Each row is followed by its class. Each block has new classes.
-1.24 1.14 -1.42 1.38 -0.46 0.11 1.02 0.06 0.60 -1.71 -0.45 -0.05 0.11 2.73 -3.20 0.42 1.19 -1.77 -0.67 -1.63 0.63 -1.02 1.51 -0.67 0.05 -1.41 -1.52 1.04 -0.77 -0.82 -0.91 0.20 -0.19 -0.59 -0.89 -0.69 0.44 0.11 -0.48 0.92 4.32 -0.84 0.50 -0.24 0.41 -0.21 -0.63
[15]
0.10 1.17 1.27 0.96 -0.46 -0.18 0.24 0.02 0.28 0.82 -1.06 1.49 -0.14 -1.46 4.14 -0.22 1.70 0.29 0.46 -2.74 0.10 -1.27 0.34 -0.61 0.36 -1.25 0.01 -0.11 -0.89 -0.57 0.98 -0.62 -0.11 -2.74 -0.19 -0.65 -0.76 1.64 -1.52 -0.87 -1.64 0.25 0.92 -0.93 -0.75 -0.31 0.37
[15]
0.34 -0.58 -0.16 -0.44 0.68 0.07 0.03 -0.25 0.03 0.13 0.21 -0.06 -0.02 -1.18 0.99 1.10 0.72 -3.10 -0.18 0.24 0.61 -1.04 1.94 -0.66 -0.16 0.14 0.09 0.23 -0.07 0.73 0.92 -1.05 -0.17 0.80 0.07 0.52 -0.47 0.47 -2.03 -0.47 0.56 -0.37 -0.56 -0.42 0.02 -0.03 0.33
[15]
0.25 1.14 -0.26 -4.13 0.38 -0.18 -0.62 0.65 0.75 1.18 -0.03 0.89 -0.06 -0.43 3.30 0.20 0.83 -1.83 -0.66 -2.24 0.11 -0.51 1.43 -1.03 -0.40 -1.90 -0.09 -0.38 -0.62 -0.83 1.45 -0.08 0.34 -1.57 -0.91 0.09 -2.04 -0.58 -2.37 -0.87 0.84 0.28 2.97 -0.72 -0.59 0.01 0.20
[10]
-0.11 -1.90 -0.46 -1.60 -0.18 -0.85 1.43 -1.25 -0.13 1.56 2.21 -0.70 -0.64 -1.58 -4.24 -1.42 0.88 -0.42 0.84 1.24 0.23 -0.34 2.32 -1.96 -0.93 1.38 -0.42 0.44 1.51 0.47 1.02 1.67 -1.53 1.67 -3.14 0.97 1.45 -2.68 1.07 -1.98 3.76 0.40 3.00 1.37 -0.19 -0.22 -0.46
[18]
-0.02 -1.15 -0.24 -1.11 0.22 -0.69 0.81 -0.19 0.07 -3.29 -0.10 -0.52 -0.17 -0.68 -0.90 -1.38 0.62 -1.29 0.40 -0.29 0.29 -0.98 -0.27 -0.31 -0.07 0.26 -1.02 0.35 0.11 0.09 -0.37 0.58 -0.41 1.41 0.22 -0.10 0.65 -0.02 -1.22 -0.06 2.06 0.06 -0.63 -0.66 0.66 0.13 0.30
[15]
0.51 2.20 -0.94 0.83 -0.09 -0.44 -1.16 0.29 -0.23 -1.42 -0.80 0.19 0.15 -3.69 3.23 0.64 -0.31 1.42 -1.07 -2.60 -0.37 -0.63 -1.53 0.63 0.79 -0.97 -0.81 -1.08 -0.73 -0.70 -0.31 -1.82 1.61 -0.96 -0.61 -0.14 0.98 3.48 0.44 0.64 -1.52 0.39 -0.45 -0.53 -0.83 0.04 0.19
[15]
-0.90 0.23 -0.54 0.60 -0.26 0.39 0.54 1.58 0.18 -0.60 -2.17 -1.83 0.26 1.26 -1.62 0.72 0.43 -1.44 -0.35 -1.09 0.60 -0.55 1.41 -0.17 -0.49 -0.37 -1.24 1.02 -0.54 -0.22 0.36 0.16 -0.38 0.73 0.77 -0.63 -0.93 0.02 -1.27 -0.49 1.22 -0.15 0.43 0.34 0.22 0.31 -0.02
[18]
-0.49 0.43 -1.06 0.45 -0.03 0.43 -0.54 0.22 0.38 -1.51 -0.69 0.36 -0.57 -2.77 -1.81 0.02 0.72 -0.30 0.16 -1.79 0.08 -1.74 0.40 -0.24 -0.34 0.20 -1.17 0.46 0.02 -0.66 -1.91 1.64 0.06 0.21 -1.33 0.43 1.29 1.63 -0.94 0.37 -1.05 -0.07 -0.71 0.10 1.26 -0.16 0.91
[18]
0.52 0.95 0.36 -0.24 -0.57 0.11 -0.37 0.39 -0.48 0.28 -1.14 1.51 -0.16 -2.84 4.56 -0.41 2.28 0.10 0.26 -3.10 -0.41 -0.98 0.31 -0.50 0.25 -1.10 -0.69 0.65 -1.17 -1.03 -0.39 -0.62 -0.67 -1.10 -0.57 0.55 0.02 3.87 -2.01 -1.01 -2.34 0.87 1.01 -0.81 -0.77 -0.29 0.26
[18]
-0.61 1.69 -0.37 0.57 -0.72 0.21 1.25 1.58 -0.29 -1.36 -0.01 0.02 0.73 0.77 -1.52 -2.76 0.69 -0.33 -0.41 -0.87 -0.03 -1.82 0.36 0.81 0.16 -1.74 -1.13 1.13 -0.44 -0.89 -0.52 0.15 -0.50 -1.20 -0.63 -0.38 0.74 1.05 0.21 -1.04 2.16 0.09 -0.23 0.04 0.82 -0.01 -0.60
[18]
-0.81 4.38 -0.55 -0.43 -1.59 0.78 -1.04 -0.84 0.63 -0.57 1.11 -2.26 -0.28 -0.76 -3.32 -1.98 0.21 2.43 0.03 -1.56 -0.76 0.01 0.53 -0.72 0.62 -0.01 -0.19 -1.62 1.45 -1.10 -0.85 0.64 -0.64 -0.60 -4.48 0.51 1.90 1.03 3.48 0.44 0.05 0.19 1.48 1.05 -0.26 -0.90 -0.95
[10]
-0.69 -1.83 -0.19 -1.69 1.41 -1.10 -1.40 -0.15 -0.05 -1.77 0.56 -0.81 0.56 -2.79 -1.34 1.62 0.47 0.40 1.72 -0.45 -0.18 -1.11 -0.87 0.95 -0.07 0.81 -1.33 -0.82 -0.24 -0.69 -1.17 -0.53 0.31 1.62 -0.23 0.15 0.56 3.01 -2.21 -0.09 -0.17 0.47 -2.58 -0.30 0.19 0.11 0.73
[10]
0.11 -0.82 0.87 -3.12 0.29 -1.18 -0.62 -1.16 -0.19 0.33 1.47 -1.00 -0.25 -4.18 1.53 -1.24 0.45 0.74 1.16 -1.69 -0.47 -1.28 -0.44 -0.31 0.09 0.74 -0.68 -0.33 0.41 0.49 0.42 -0.13 0.12 1.48 -2.58 0.32 0.76 0.54 -1.34 -1.05 -0.97 2.04 0.69 -0.20 -0.62 0.16 0.82
[18]
0.93 1.13 1.39 -0.67 -1.10 -0.30 -0.53 0.19 -0.88 1.81 0.50 -0.97 0.66 -2.68 3.74 -1.05 1.42 0.80 0.50 -2.87 -0.51 -0.41 1.19 -1.26 0.35 -1.33 0.49 -0.92 -0.80 0.71 1.72 -0.68 -0.12 -2.64 -2.56 1.31 -0.91 -0.49 -0.08 -2.04 0.95 0.72 5.09 -0.17 -1.02 -0.04 -0.56
[18]
-0.25 0.25 -0.07 0.38 0.86 0.57 -0.03 -0.41 0.34 0.10 -1.92 0.79 -0.75 -0.63 3.00 0.68 0.77 -0.67 -0.34 -1.72 -0.20 -0.57 1.92 -0.52 -0.68 -1.22 -0.79 0.08 -0.34 1.23 1.36 0.17 0.74 -0.28 -0.18 0.35 -0.31 1.57 -1.34 -0.81 0.17 0.43 -0.10 -0.69 0.45 0.16 0.51
[15]
0.35 4.31 -0.73 -0.41 -1.52 -0.19 -0.78 -0.67 -0.44 0.93 0.45 0.19 -1.17 -0.12 -0.30 -2.24 8.69 0.33 -1.20 -4.90 -0.74 -8.02 3.81 -4.93 0.16 -3.14 -2.21 0.84 -0.47 -2.45 0.36 0.97 0.09 -2.74 -5.27 0.17 0.70 -0.48 -0.73 -1.68 0.95 0.75 6.88 1.28 -0.12 -1.85 -0.36
[18]
1.32 3.49 0.18 -0.56 -1.47 -0.29 -0.94 -0.45 -0.72 1.17 0.48 -0.53 -0.94 -3.32 3.53 -2.58 0.80 1.66 1.14 -2.32 -0.41 0.51 0.77 -1.94 0.09 -1.56 0.18 -0.51 0.36 -0.56 1.46 -0.36 0.59 -2.11 -3.68 0.84 0.42 -0.51 0.98 -0.71 0.05 0.40 5.08 -0.16 -3.62 -0.80 -0.38
[18]
0.35 0.50 0.80 1.48 -0.66 0.35 1.18 0.50 1.38 1.41 -0.54 0.08 -0.98 1.92 2.12 0.10 -0.06 -2.75 -0.10 -0.14 0.44 1.38 1.75 -0.93 1.12 -0.82 -0.09 0.02 -0.14 -0.06 0.91 0.17 0.65 -2.06 -1.33 -0.22 -0.89 -3.10 -0.92 0.71 4.31 -1.99 2.48 -0.15 -2.73 0.18 -0.39
[10]
0.87 0.39 -0.44 -1.47 -0.46 -0.25 -0.04 -0.26 0.30 3.15 -0.12 -1.43 -0.88 -3.33 0.75 -2.13 -0.26 0.81 0.89 0.38 -0.36 0.52 0.80 0.15 -0.66 -0.29 0.57 -0.04 0.86 0.68 0.52 -1.15 -1.01 -0.56 -1.91 1.36 0.48 -0.71 1.47 -1.68 -0.62 1.06 2.66 -0.45 -1.13 -4.42 -0.23
[15]
0.72 1.54 2.00 -0.01 -1.08 0.37 -0.73 0.14 -0.42 1.40 0.28 -1.00 0.98 -1.38 4.31 -2.16 8.85 0.24 0.64 -0.88 0.22 0.90 0.18 -1.23 -0.19 -1.47 0.35 -1.22 -0.99 0.27 1.87 0.08 0.07 -3.23 -2.62 0.15 0.81 -0.23 1.26 -0.49 1.38 0.79 3.86 -0.35 -1.64 -0.26 0.19
[18]
-1.21 -1.62 -0.46 -2.22 0.08 -1.22 -0.43 -0.76 1.36 -1.08 0.24 -1.47 -0.30 -2.92 -3.16 0.25 0.24 0.73 1.06 -0.23 -0.67 -1.81 0.07 0.73 -0.04 1.57 -1.34 0.34 0.91 0.52 -0.65 0.00 -0.84 3.60 -0.61 0.19 0.68 2.02 -1.38 0.02 -0.77 1.39 -2.65 -0.12 -0.02 0.18 0.95
[10]
-0.31 0.59 -0.74 -1.25 1.31 0.24 0.28 -0.12 -0.06 0.59 1.57 -1.51 -0.51 -0.46 -2.29 -1.75 0.47 0.52 0.96 1.87 -0.61 0.13 0.64 -0.16 0.57 0.04 -0.27 0.44 0.40 0.25 -0.25 0.60 -0.27 0.21 -2.36 -0.07 0.79 -0.99 0.53 -0.72 1.64 0.08 2.04 1.04 -0.39 -0.54 0.09
[18]
0.06 -0.41 0.37 -1.25 -0.52 -0.95 -0.11 0.54 -0.10 0.35 0.81 -1.25 -0.12 -2.39 0.87 -0.90 -0.69 -0.12 0.33 -1.13 0.17 -0.58 -0.06 -1.22 -1.33 -0.23 -0.97 -1.84 0.33 -0.48 0.90 0.92 -0.03 0.56 -2.00 0.45 1.05 -0.96 -1.49 -0.99 0.51 0.45 2.04 0.12 -0.57 -0.19 0.03
[10]
0.21 -3.97 -0.62 -0.62 1.65 -1.06 3.89 -0.06 1.21 0.58 0.69 -1.80 -0.25 -1.51 -1.50 0.76 0.44 -0.80 0.81 1.22 -0.46 -0.71 1.24 -0.23 0.03 1.62 -1.29 0.05 0.39 0.20 2.88 0.23 -0.30 3.31 -1.11 0.10 -0.61 -2.58 -2.77 -0.96 2.41 0.10 -0.31 -0.17 0.94 -1.86 0.58
[15]
-1.00 -3.90 -0.64 -2.21 0.74 -2.15 2.66 -0.67 -0.15 0.85 2.21 -3.22 -1.30 0.68 -8.85 -0.59 0.93 -3.16 0.49 2.21 0.22 -0.87 2.09 -1.23 -2.26 1.57 -1.90 0.74 2.07 -0.31 -0.72 1.22 -2.21 3.99 -0.98 -0.44 0.01 -4.69 -2.40 -1.56 5.73 -0.44 0.93 0.54 1.53 -0.25 -0.06
[15]

Each row is followed by its class.
0.52 0.04 0.42 -0.03 -0.03 -0.98 -0.48 -0.07 -0.09 -0.08 0.36 -0.26 -0.14 0.32 -0.23 0.03 -0.24 -0.05 0.23 -0.62 0.35 0.12 0.02 -0.17 0.03 -0.21 -0.06 -0.28 0.69 0.27 -0.27 -0.11 0.12 0.08 0.90 0.68 0.39 0.65 1.49 0.06 0.00 -0.23 0.40 -0.35 -0.24 0.79 0.06
Mulu
0.90 0.19 0.67 0.32 -0.62 -1.97 0.06 0.08 -0.23 0.28 0.26 0.23 -0.11 0.43 0.17 -0.30 -0.47 -0.43 -0.64 -0.29 0.11 -0.41 0.08 0.06 0.35 0.66 -0.07 -0.58 -0.77 0.45 1.07 -0.09 -1.35 0.07 -0.15 0.25 -0.58 0.16 0.61 1.03 -0.96 -0.10 -0.87 -1.37 -0.01 0.27 0.03
lelun
-0.90 0.06 -0.63 -0.39 0.37 1.48 0.10 -0.13 0.47 -0.65 -0.06 0.23 0.64 -0.56 0.06 0.14 -0.12 0.97 0.81 0.12 -0.74 -0.08 0.09 -0.07 -0.62 0.15 0.35 0.27 0.60 -0.36 0.02 1.61 1.32 -0.35 -1.35 -0.34 -0.12 -1.03 -0.89 -0.85 0.21 -0.08 0.69 1.09 -0.43 -1.04 0.71
luz
-0.39 0.25 0.89 0.50 1.17 -0.63 -0.34 -1.01 -0.34 -0.44 1.68 -0.09 -0.70 1.80 1.18 0.08 -1.24 -0.30 -0.11 -1.94 0.21 0.45 0.52 -0.22 0.34 -0.30 0.68 -0.14 -0.16 0.06 -0.44 -0.32 -0.51 0.51 0.87 1.34 0.32 -0.54 2.45 -0.25 -0.61 -0.11 0.59 0.30 -0.38 -0.28 -1.12
bif
-0.18 0.20 0.51 0.82 0.78 -0.17 -0.32 -0.60 -0.70 0.79 0.67 -0.04 -0.67 0.07 0.31 -0.78 -0.22 -0.01 0.22 -0.59 -0.74 -0.05 1.08 -0.33 0.15 0.41 1.07 0.31 0.02 0.68 -0.03 0.40 -0.59 -0.31 -0.45 0.61 -1.15 -1.03 1.12 -0.41 -0.61 -0.03 0.39 0.33 -0.64 -0.56 -0.21
gafe
